Below is a small trained network, with its code and all its weights. Each question gives an input and a class and asks what happens when units are switched off, that is, made to give their printed mean instead of their output.

import numpy as np


def w(rows, s, z=0):
    codes = np.array(rows[::2]) - 128.0
    scale = np.full(codes.shape[1], s)
    scale[-1] = z or s
    return codes * scale


def norm(h):
    return h / np.sqrt((h * h).mean(-1, keepdims=True) + 1e-5)


def f(y):
    return y / 2 * (1 + np.tanh(0.7978845608 * (y + 0.044715 * y**3)))


def log_softmax(a):
    a = a - a.max(-1, keepdims=True)
    return a - np.log(np.exp(a).sum(-1, keepdims=True))


def net(x, mask):
    res = np.array(x, float).reshape(1, 8) / 4 @ E
    u = 0
    for l in range(2):
        y = f(norm(res) @ A[l][:, :-1].T + A[l][:, -1])
        res = res + np.where(mask[u : u + 11], y, B[l][:, -1]) @ B[l][:, :-1]
        u += 11
    return log_softmax(norm(res)[-1] @ U[:, :-1].T + U[:, -1])


A, B = {}, {}
E = w([
[130,126,131,129,133,132,133,125,129],'x0',
[126,121,128,127,130,129,134,123,130],'x1',
[65,193,62,148,76,229,192,123,103],'x2',
[125,122,128,130,127,128,130,127,129],'x3',
[117,89,19,69,218,172,50,162,70],'x4',
[126,129,133,133,137,131,137,126,124],'x5',
[130,132,130,125,131,127,129,128,124],'x6',
[174,41,175,89,89,173,115,130,1],'x7',
],0.015)
A[0] = w([
[110,99,49,108,234,117,78,136,79,108],'L0N0',
[95,201,83,133,135,134,152,122,118,62],'L0N1',
[127,152,138,129,169,101,111,141,145,113],'L0N2',
[159,75,135,118,108,155,108,127,23,85],'L0N3',
[141,107,153,102,103,108,105,110,86,90],'L0N4',
[125,127,14,116,227,142,77,137,135,77],'L0N5',
[137,129,136,142,124,113,122,136,108,96],'L0N6',
[83,130,7,133,182,164,102,139,63,2],'L0N7',
[145,75,180,127,74,145,150,123,22,97],'L0N8',
[118,109,174,141,141,78,132,133,139,115],'L0N9',
[89,174,59,129,50,211,185,132,99,195],'L0N10',
],0.02,0.008)
B[0] = w([
[130,140,61,165,161,88,151,171,22,243],'L0N0',
[132,80,98,146,189,184,158,187,147,176],'L0N1',
[92,122,136,111,98,103,112,37,117,158],'L0N2',
[148,65,58,117,122,144,164,141,73,209],'L0N3',
[126,89,156,158,107,154,110,196,155,159],'L0N4',
[109,123,255,157,106,92,115,127,188,238],'L0N5',
[141,125,148,127,137,140,140,132,134,128],'L0N6',
[160,81,89,37,144,156,90,71,215,219],'L0N7',
[134,191,229,133,91,127,93,115,112,205],'L0N8',
[149,102,115,90,136,113,116,132,182,164],'L0N9',
[109,218,130,162,35,124,153,74,121,252],'L0N10',
],0.03,0.021)
A[1] = w([
[133,98,59,117,120,77,121,133,158,75],'L1N0',
[93,193,64,199,120,135,210,175,138,90],'L1N1',
[151,115,146,95,74,172,104,136,110,166],'L1N2',
[156,164,32,124,77,113,188,95,115,82],'L1N3',
[92,191,138,188,177,26,162,116,102,115],'L1N4',
[149,125,212,140,169,103,93,203,157,35],'L1N5',
[149,129,102,143,176,129,172,176,91,5],'L1N6',
[143,166,127,168,151,103,115,141,126,86],'L1N7',
[102,155,157,155,79,102,118,69,155,252],'L1N8',
[109,167,51,76,114,182,80,105,85,44],'L1N9',
[132,147,106,90,186,123,115,113,254,20],'L1N10',
],0.028,0.0026)
B[1] = w([
[91,197,156,152,99,144,131,117,121,166],'L1N0',
[123,92,112,103,182,97,124,170,47,192],'L1N1',
[77,144,82,120,214,65,134,80,253,176],'L1N2',
[139,73,175,98,163,87,77,134,134,207],'L1N3',
[173,72,139,64,104,156,107,106,177,196],'L1N4',
[150,69,106,68,96,140,95,58,116,189],'L1N5',
[64,177,119,131,189,163,152,152,169,148],'L1N6',
[95,131,137,137,141,112,113,124,146,140],'L1N7',
[135,137,65,163,176,159,151,183,112,252],'L1N8',
[156,60,208,126,126,144,108,153,164,159],'L1N9',
[119,223,161,181,79,141,160,140,90,202],'L1N10',
],0.025,0.027)
U = w([
[108,250,155,176,71,159,166,101,153,233],'0',
[131,63,181,48,108,96,74,44,195,113],'1',
[88,82,75,107,199,127,155,202,61,2],'2',
],0.013,0.00058)

Each question gives the input, the list of numbers given to net, and the class t.
The units are the neurons (one row each of A and B). Each row of codes is followed by its name. A weight is (code - 128) times the scale printed after its matrix; where a second scale follows, it is the last column's (A, B and U).
mask holds one flag per neuron, layer by layer. A switched-off neuron (its flag False) gives its mean, the last column of its row in B, instead of its output. The means were averaged over made-up inputs and are rounded, as every weight is.
A unit's drop is (log p(t) with every unit on - log p(t) with that unit switched off) / (log p(t) with every unit on - log p(t) with every unit switched off).
The circuit of an input: a set's keep is (log p(t) with only the set's units on - log p(t) with every unit switched off) / (log p(t) with every unit on - log p(t) with every unit switched off). Starting from the 12 units with the biggest drops (on a tie, the unit counted first), units are removed one at a time, each time the one whose removal leaves the highest keep (on an exact tie, the one counted first), for as long as the keep stays at least 0.8.
circuit, biggest first: the units of the circuit, biggest drop first
most important unit: the unit with the biggest drop
k most important neurons: the k neurons with the biggest drops, biggest first
top k neurons in layer l: the k neurons of layer l with the biggest drops, biggest first
drop of u: that unit's drop, to one decimal
input [-1,-3,-3,6,-3,4,-8,-2], class 0: most important unit : L0N0
input [-1,-3,0,-2,-1,-8,-6,-4], class 0: 2 most important neurons : L0N10, L0N0
input [8,7,-8,5,5,1,-6,3], class 2: 2 most important neurons : L0N0, L0N3
input [6,-1,1,7,6,7,0,8], class 1: top 3 neurons in layer 0 : L0N7, L0N8, L0N1
input [3,-6,6,-1,6,7,-7,-1], class 0: 2 most important neurons : L0N7, L0N5
input [0,1,1,0,-4,0,-4,-5], class 2: 2 most important neurons : L0N7, L0N5
input [-1,-5,-8,7,-8,8,-8,-1], class 0: top 4 neurons in layer 0 : L0N0, L0N9, L0N5, L0N8
input [-8,-1,8,4,6,-5,7,1], class 1: 2 most important neurons : L0N7, L1N3
input [4,6,6,8,4,-2,-3,1], class 1: 4 most important neurons : L0N7, L1N3, L0N10, L0N0
input [7,-2,1,3,6,-4,-6,8], class 1: 4 most important neurons : L0N7, L1N8, L0N8, L0N1
input [-1,3,-2,7,-2,7,-2,-5], class 0: top 2 neurons in layer 0 : L0N0, L0N10
input [4,-7,4,-1,0,4,7,-4], class 2: top 2 neurons in layer 0 : L0N10, L0N1
input [-1,-7,3,-8,7,6,5,-4], class 0: 2 most important neurons : L0N7, L0N5
input [2,-7,-1,-6,4,-8,6,6], class 2: circuit, biggest first : L0N0
input [2,6,7,-8,-4,-6,-7,0], class 2: top 2 neurons in layer 0 : L0N5, L0N8
input [2,-5,7,-5,0,4,1,-1], class 2: top 2 neurons in layer 0 : L0N1, L0N5
input [4,-6,1,0,-8,-4,5,7], class 0: top 4 neurons in layer 0 : L0N7, L0N8, L0N5, L0N1
input [2,-1,5,8,6,-8,-1,2], class 1: 2 most important neurons : L0N7, L0N0
input [-3,-7,-4,7,-7,0,0,-3], class 0: top 2 neurons in layer 0 : L0N0, L0N5
input [6,7,6,7,3,-1,7,8], class 1: most important unit : L0N3
input [-6,-6,3,4,7,6,1,6], class 1: drop of L0N7 : 0.8
input [5,-5,-7,-5,3,0,5,7], class 2: drop of L0N3 : 0.4
input [4,-5,-5,6,-4,0,-2,-5], class 0: drop of L0N0 : 2.2
input [5,2,2,5,5,-6,4,4], class 1: drop of L0N7 : 1.6
